Each row has a name. Each piece below is followed by the name of the row it came from. Each question is about the rows just above it. Some pieces are copies with a little noise.

[119 134 119 106 110 108] -> Zekiv
[120 112 145 138 141 140] -> Pozed
[140 183  81  77  75  73] -> ruzi
q: [141 182  82  77  75  73]  ruzi
q: [119 133 120 107 110 108]  Zekiv
q: [122 112 145 137 141 138]  Pozed

[143 149 122 129 124 124 120 125 143 128 127] = lefu
[150 164 111 121 113 114 107 115 148 118 117] = Keloz
[132 104 163 170 167 168 159 168 137 174 172] = dur
[120 121 135 125 129 127 142 128 121 125 126] = mesad
[153 179  97 107  99 100  94 100 150 103 101] = Rado
q: [132 104 163 171 168 168 159 168 137 174 173]  dur
q: [119 122 136 124 130 128 141 128 121 126 126]  mesad
q: [153 178  98 104  99 100  93 100 149 103 102]  Rado
q: [143 148 122 129 123 122 120 126 144 127 126]  lefu

[130 121  94 110 147 109 163 139 150  98 108 120 123 141 126 110 103 171
 132  95 158 130 118 126 129 147 152 141 101 136 117 137  97 102 111  83
 107 128 132  89 110  84 162 139 136 134 131]  viz
[108 145 130 164 107 166 129  99 127 111 164 113 115 103 144 167 119 135
 113 117 127 111 110 136 138 120 120 114 129 135 112 133 123 132 158 125
 126 120 135 126 161 126 127 101 116 141 146]  Letiz
[109 147 151 150 113 152 105 114 108 139 147 121 115 112 145 147 142 101
 110 143 111 111 121 144 121 107 115 110 145 116 124 131 150 144 148 152
 147 116 118 151 146 152 107 111 112 147 143]  Vur
q: [109 147 151 150 113 152 105 114 108 139 148 121 114 111 144 147 142 101
 109 143 111 110 121 144 121 107 115 109 145 116 124 132 149 144 148 152
 147 117 118 150 146 152 106 111 112 147 143]  Vur
q: [108 145 129 164 107 166 130 100 128 110 164 113 114 103 144 167 118 135
 113 116 128 111 111 136 138 120 120 114 129 134 112 133 123 132 159 126
 126 121 134 126 160 126 127 101 116 140 146]  Letiz

[ 99 180 161 106 121 106 162 123  87 165 149 133 148 136 143 168 103 164
 149 151 135 125 155 159 171 147 177 143 144 143 107 103 161 120  98 165
 156  79  89 110 144 132 116 149 112 119 152 119 149 174 157] = vobi
[ 99 180 161 106 121 106 162 123  87 165 149 133 148 136 143 168 103 164
 149 151 135 125 155 159 171 147 177 143 144 143 107 103 161 120  98 165
 156  79  89 167 147 152 121 125  79 120 117 144 159  97  91] = Kebol
[ 99 180 161 106 121 106 162 123  87 165 149 133 148 136 143 168 103 164
 149 151 135 125 155 159 171 147 177 143 144 143 107 103 161 120  98 165
 156  79  89 167 147 152 121 168 125 138  84 104  99 135 112] = zizav
q: [ 98 180 161 106 121 107 162 124  87 164 150 132 148 136 143 169 103 165
 150 151 134 126 155 158 170 146 177 142 145 143 107 103 162 120  98 164
 157  79  89 168 147 153 121 167 125 137  85 105 100 135 113]  zizav
q: [100 180 159 104 120 108 160 123  87 163 150 131 149 137 144 169 105 165
 148 151 135 124 154 160 172 148 175 142 145 143 107 102 161 120  98 164
 154  79  91 168 146 151 121 126  81 121 119 143 158  96  91]  Kebol

[137 128 167 129 167] : baf
[141  67 117  94  91] : Zeseb
[ 90 127 139 161 147] : limev
q: [ 90 127 139 162 147]  limev
q: [136 128 168 128 167]  baf
q: [141  68 118  94  90]  Zeseb

[123 139 109 111 130 131 137 131  94 131 112 126 131 148  83] -> tar
[124 140 109 112 130 131 138 131  94 130 112 126 131 148  81] -> zuk
[122 140 109 112 130 131 138 132  94 132 112 129 128 150  91] -> dul
q: [124 140 109 112 130 131 138 131  94 130 112 126 131 148  81]  zuk
q: [123 139 109 111 130 131 137 131  94 131 112 126 131 148  83]  tar
q: [122 140 109 112 130 132 137 132  94 132 112 128 127 149  91]  dul

[133 124 146 167] : dapu
[118 121  95  97] : Zolo
[137 159 143 162] : Saped
[131 120 144 170] : vasik
[120 126 111 136] : sovem
[131 147 117 104] : bobe
[129 149 131 154] : Tugoz
[129 149 131 162] : tidu
[128 160 124 156] : bivu
[124 144 120 154] : Sefo
[122 124 103  93] : lusu
q: [124 143 120 154]  Sefo
q: [127 161 123 155]  bivu

[147  95 117 136 156 183  79] -> mopeb
[146 115  97 144 169 175  78] -> Gapun
[147  95 117 136 156 183 173] -> Rezo
q: [147  95 117 136 156 182 174]  Rezo
q: [145 114  96 145 169 175  78]  Gapun
q: [148  94 118 136 156 183  78]  mopeb

[142  99  86 128 141 128 128 104] -> nuz
[174 151  97 128 157 141 118  96] -> risut
[142 128 115  85 126 143 118 122] -> vib
q: [173 150  96 128 159 139 118  98]  risut
q: [142 128 115  85 126 143 118 122]  vib
q: [143 100  87 130 141 128 128 106]  nuz

